Rows and roughly how far along a hidden order each lies, from 0 to 15:
In the rows, 128 means zero.
[123 126 122 130 122 125 121 125 126 127 122 130 122 119 130 141 135 135
 131 128 129 123 115 109 100  87 117 101  86 100]  10
[125 116 105  65  27  93  45  91 103 119 124 132 153 158 148 188 155 144
 129 119 107 111  88  88  63  48 108  82  84 107]  10
[149 156 159 200 238 160 192 157 143 125 116 109  78  71  88  14  66  88
 101 108 133 143 164 175 193 217 151 180 177 155]  0
[140 138 137 129 135 125 128 123 114 118 110 121 112 112 126 111 129 132
 133 149 147 143 151 158 162 171 139 158 147 136]  3
[ 76  90  89  41  36 113  77 120 155 159 165 157 199 211 167 226 166 138
 126 103  83 100  65  54  42  27 106  85 110 131]  15
[125 129 141 159 190 150 162 150 155 142 136 127 110 111 117  74  95  99
 102  94  97 120 120 122 125 131 129 126 154 144]  7
[146 141 142 166 188 145 166 143 136 127 122 121 103 101 104  54  91 107
 106 113 127 131 144 155 167 185 145 167 173 151]  2
[118 119 109  88  64 106  93 115 112 121 135 137 160 144 147 171 154 153
 145 145 145 133 132 134 144 132 133 133 130 134]  7
[121 122 119 103 102 123 132 137 142 143 152 147 161 148 138 125 113 100
  95  68  56  82  59  64  65  62 119 103 122 132]  12
[128 125 124 123 103 120 119 121 119 128 129 130 131 124 125  96 107 102
 101  87  88 103  91  88 102 106 126 140 139 136]  7
[128 135 137 157 169 140 151 135 129 123 117 117 109 113 121 119 132 149
 165 188 197 176 203 213 213 249 152 183 174 156]  1
[151 146 135 138 109 116 138 127 101 106 129 130 126  90 120  92 121 127
 126 126 121 117 121 127 139 134 137 140 113 114]  4
[123 120 115  87  47  98  74 100  86 105 113 125 133 136 146 206 178 187
 180 214 194 167 169 162 163 164 132 129 105 107]  5
[120 124 127 129 139 137 142 139 146 143 141 136 138 139 129 119 119 109
 108  96  97 109  97  97  90  92 121 109 127 130]  10
[120 128 126 126 117 127 122 120 113 120 117 125 126 121 135 157 151 161
 163 181 180 160 177 174 170 178 136 138 123 119]  5
[125 120 113  84  48  96  82 103  96 110 125 139 146 148 156 212 187 190
 179 193 179 150 158 135 159 164 134 133 126 125]  6
[134 136 136 134 128 122 146 133 119 118 128 130 130 120 132 148 143 149
 150 161 145 139 142 146 147 140 128 128 110 111]  7
[104 117 114 107 116 126 159 149 150 144 164 155 172 147 140 144 126 118
 114  94  85  98  94 107 108 130 133 155 156 153]  11
[132 133 127 121 120 121 144 136 132 129 142 137 142 125 129 114 106 105
 100  82  72  96  88  91 101 106 126 131 155 143]  8
[115 124 123 111 112 122 147 136 129 128 148 144 153 134 142 160 145 142
 139 128 121 116 109 112 109  86 116  97  94  99]  12
[118 132 138 167 192 149 189 156 147 132 136 128 117 109 111  90 122 119
 128 140 148 141 159 162 139 173 137 150 139 126]  7
[132 132 139 147 139 142 162 144 144 134 135 131 125 117 117 136 102 106
 105 104 110 119 116 129 129 142 132 134 148 141]  7
[155 145 139 138 128 117 116 116 106 111 114 120 114 111 123 100 129 134
 136 133 134 125 134 133 141 138 131 136 127 124]  3
[162 149 142 134 121 113 124 115  88  95 100 114  96  88 107  69 106 128
 138 138 134 130 136 148 152 149 130 131  96  96]  2
[119 128 134 146 168 143 180 152 157 141 147 135 139 129 121  92 112 113
 114 107 122 120 124 135 155 151 135 153 158 143]  7
[154 145 147 173 194 144 162 115 131 124 113 113  86  85  98  45  82  97
 106 104 116 122 131 136 139 129 129 127 111 119]  4
[110 117 113  84  60 126  96 108 107 116 129 137 147 142 151 198 170 183
 172 192 184 157 171 171 169 178 139 155 140 132]  6
[128 131 127 115 107 112 123 119 104 109 116 118 116 109 122 138 131 131
 151 167 168 152 174 182 187 202 147 171 152 136]  2
[ 72  90  84  44  17 100  65 114 140 150 168 162 209 207 177 255 196 173
 151 139 122 114  87  69  61  50 105  75  96 117]  15
[139 139 136 138 142 127 157 140 126 125 145 140 138 113 132 120 139 130
 130 127 125 121 128 136 147 161 139 168 151 146]  5
[111 114 110  82  78 119 106 124 138 142 148 143 165 162 144 138 134 112
 100  74  63 255  56  51  45  32 107  70  93 117]  14
[133 126 121 104  90 121 102 120 119 125 127 132 140 142 133 146 142 137
 130 130 119 124 119 121 126 132 129 128 140 142]  6
[123 120 116  95  69 107  96 116 120 127 135 134 149 143 138 154 128 131
 114 115 104 108  84  96  89  88 118 109 105 121]  9
[ 99 116 120 123 129 134 161 150 154 148 161 149 166 155 142 161 144 137
 123 119 114 115 104 107 109 105 124 119 117 134]  13
[121 128 123 119 104 116 108 112 109 115 122 125 121 117 130 145 149 154
 150 158 145 137 138 138 122 111 121  89  68  81]  9
[116 125 123 128 133 120 151 136 126 124 142 138 142 124 135 145 140 151
 142 147 138 131 138 139 140 119 130 133 111 110]  9
[120 114  97  49   1  81  27  79  90 112 126 139 159 162 159 219 176 155
 150 152 137 127 124 115 108 123 126 136 147 138]  6
[129 134 126 132 127 127 158 139 126 128 137 130 127 113 122  88  93 101
 100  86  82  96  89  95 102  90 120 111 101 109]  9
[130 127 126 107  97 117 112 118 119 122 128 131 134 129 128 117 113 110
 105  97  91 100  88  90  80  68 115  93  95 106]  9
[120 140 133 133 125 113 171 138  92  96 131 134 128  82 128 131 143 180
 180 213 208 167 210 220 234 253 157 196 126 110]  2
[111 112 104  68  52 100  65 103 113 127 140 140 168 164 156 209 163 152
 139 131 103 114 101  94  82  83 117  93 112 124]  11
[108 119 124 112 116 123 164 148 146 142 166 153 163 143 144 129 131 117
 119 107 100 104  99  98 113 107 127 135 130 136]  12
[160 134 128 118  94 107  54  92  94 106  94 114 106 127 127 149 150 138
 153 171 161 149 154 144 142 137 128 127 126 126]  1
[152 147 157 190 228 158 167 142 144 130 108 111  83  97  98  42  82  87
 106 110 127 140 156 169 165 188 143 165 186 167]  0
[128 128 128 130 134 128 148 138 136 133 142 138 136 132 130 123 126 121
 115 119 116 118 121 134 138 143 136 155 159 149]  7
[137 139 145 162 198 152 190 165 162 146 159 139 141 133 120  82 106 102
 102  89  90 112 113 128 140 171 142 181 195 183]  5
[137 131 114  86  48  95  92 115  99 111 142 140 160 139 144 163 150 128
 136 113 103 100  88  91  91  91 119 121 107 118]  8
[137 136 140 157 180 146 176 154 146 136 136 126 113 110 110  48  86  76
  87  59  62  89  74  83  67  57 114  92 102 114]  10
[148 149 153 182 205 156 182 153 143 131 124 117  97  95  97  34  65  77
  94  74  93 110 114 127 138 142 137 149 166 143]  3
[115 123 125 133 143 142 161 152 166 157 173 152 172 164 151 153 125 110
 102  74  71  95  81  84  77  94 124 135 143 167]  12
[142 146 156 202 244 153 187 151 135 125 112 109  85  86 104  63 107 118
 137 159 167 157 176 175 180 179 137 136 121 113]  3
[120 130 122 107  90 112 128 125 114 120 138 138 144 130 139 143 134 141
 132 122 110 105  91  92  81  68 107  75  52  79]  12
[112 122 118 113 107 123 142 136 138 133 151 143 148 135 132  97 107 104
 103  82  82  98  91  98 116 110 129 141 147 143]  9
[145 129 119  91  56 107  83 105  92 111 120 131 134 127 138 142 142 143
 135 133 110 115 102 102 100  89 117  98  84  96]  8
[167 143 142 142 122 124  95 107 111 119 102 112 100 113 110  70  90  81
  83  61  54  87  57  53  41  36 103  65  84 108]  6
[137 138 135 138 139 133 137 133 140 131 135 132 121 125 126 116 109 110
 105  84  92  99  87 100  91  85 122 110 115 125]  8
[101 115 115 123 135 136 138 143 157 149 148 139 160 160 147 191 153 148
 133 149 142 134 131 122 117 109 117 110 123 126]  12
[165 151 150 181 182 144 212 138 125 122 111 111  86  81  95   2  66  79
  91  81  90 104 116 128 129 157 138 158 155 143]  1
[137 136 129 135 128 123 142 142 130 129 148 143 146 112 124  77 102 102
 103  89  85  99 103 117 131 180 136 172 164 153]  6
[139 140 141 151 155 132 167 134 123 120 118 121 106  96 116  93 118 131
 136 155 164 153 175 173 203 222 153 189 183 161]  0
[107 109 115 100  99 125  80 110 128 134 123 124 131 155 143 172 164 166
 160 185 184 164 173 158 152 155 131 128 148 136]  7
[125 133 126 119 115 118 160 141 115 115 149 137 142 110 131 104 120 139
 123 109  96  93  82  87  74  54 108  63  24  58]  13
[139 144 146 175 198 142 198 153 131 123 131 129 103  76 102  27  75  96
 105 103 105 112 123 144 157 162 138 156 125 115]  5
[126 138 143 171 179 146 187 155 138 127 134 124 110  92 111  80 107 116
 125 128 135 135 144 154 158 159 135 138 105 109]  6
[189 178 166 198 190 125 216 151  94  93 126 128 103  50 102  51  90 108
 108  91  81  84  79  95  88  64 113  72  22  50]  6
[127 132 130 125 120 119 121 124 111 117 121 128 124 112 127 140 137 125
 138 137 132 131 128 127 121 108 122  99  94  97]  8
[103 110 114 105 120 135 111 127 152 151 140 136 151 172 148 187 159 149
 142 150 147 143 141 136 113 115 126 124 149 142]  10
[126 122 112  88  62 102  91 119 118 127 145 145 163 147 146 166 138 130
 119  93  91  97  81  92  98  95 126 153 149 150]  8
[140 150 149 186 209 150 217 167 140 127 140 130 111  82 104  45  86  98
  95 100 130 119 135 149 159 174 141 172 138 132]  5
[156 149 142 145 130 115 134 122  95 103 114 123 118 104 128 136 140 153
 156 154 169 146 155 161 162 156 136 143 123 118]  2
[136 129 112 111  72 108  99 115 103 111 121 125 130 125 133 137 138 145
 138 127 118 113 103  97  94  79 113  95  67  90]  9
[ 94 111 101  80  53 102 122 127 119 126 155 153 181 148 160 220 183 177
 164 165 148 120 119 114 108  88 117 101  63  97]  14
[102 112 107  75  51 105  98 120 123 137 151 149 174 166 158 211 168 162
 149 146 137 126 104 114 109 102 123 122 125 129]  11
[114 128 131 153 167 133 201 163 147 135 159 144 142 112 127  97 113 118
 116 111 109 111 109 113 118 116 125 119 104 107]  12
[114 116 118 108 112 130 149 142 147 145 154 142 160 146 137 135 117 104
 101  82  77  93  83  84  79  77 119 112 123 129]  12
[159 145 151 166 186 137 155 132 122 119 109 109  91  98 108  64 100 106
 114 118 128 123 128 133 126 136 127 116 103 111]  4
[119 134 130 139 141 123 170 147 120 113 139 136 136 104 129 127 138 157
 161 176 164 143 163 168 171 170 137 146 105 101]  7
[116 118 124 114 110 127 104 118 131 133 125 128 140 150 144 179 147 146
 141 144 140 134 134 124 118 109 122 104 114 122]  9
[145 151 142 152 137 121 181 148 108 108 140 136 125  91 117  91 110 134
 135 137 136 126 134 158 171 182 150 182 144 131]  3
[124 134 141 156 177 140 181 150 145 134 142 132 125 111 117  55  97 103
 110  99  98 113 119 128 131 146 132 145 138 135]  7
[101 112 113 101 104 120 115 129 125 135 139 140 154 156 145 190 166 167
 160 181 173 156 181 157 160 145 137 142 139 132]  9
[165 151 155 179 184 139 173 143 119 117 117 120  98  82 103  46  90  92
  98 102 104 114 118 126 128 135 131 140 122 124]  3
[108 117 111  84  85 111 119 127 125 132 147 147 169 154 153 197 172 162
 152 154 148 136 134 134 133 144 134 149 149 145]  9
[157 149 153 182 200 143 181 151 139 127 124 122  99  86  99  21  67  62
  85  78  95 115 123 137 163 171 148 199 202 173]  0
[136 133 124 115 100 116 132 131 120 128 148 144 158 125 139 139 132 126
 113  69  74  87  71  67  66  49 118  95  88 112]  11
[127 128 125 118 113 124 129 126 122 121 128 129 129 122 131 141 138 141
 140 140 144 129 122 132 139 116 123 115 102 114]  8
[108 121 119 115 117 125 141 138 141 137 150 140 150 150 149 181 155 140
 145 149 150 138 142 142 161 161 136 155 154 149]  8
[119 132 138 167 197 156 195 161 158 138 139 131 116 104 108  65  91  99
 101 102 118 124 135 147 152 175 138 155 126 134]  7
[146 141 142 180 165 140 150 137 131 129 118 122 106 115 117 102 118 123
 130 140 145 143 166 168 186 202 146 187 191 173]  1
[136 137 139 152 158 135 150 134 123 121 123 122 110 103 121  94 120 129
 142 161 167 156 186 191 203 237 155 201 196 170]  0
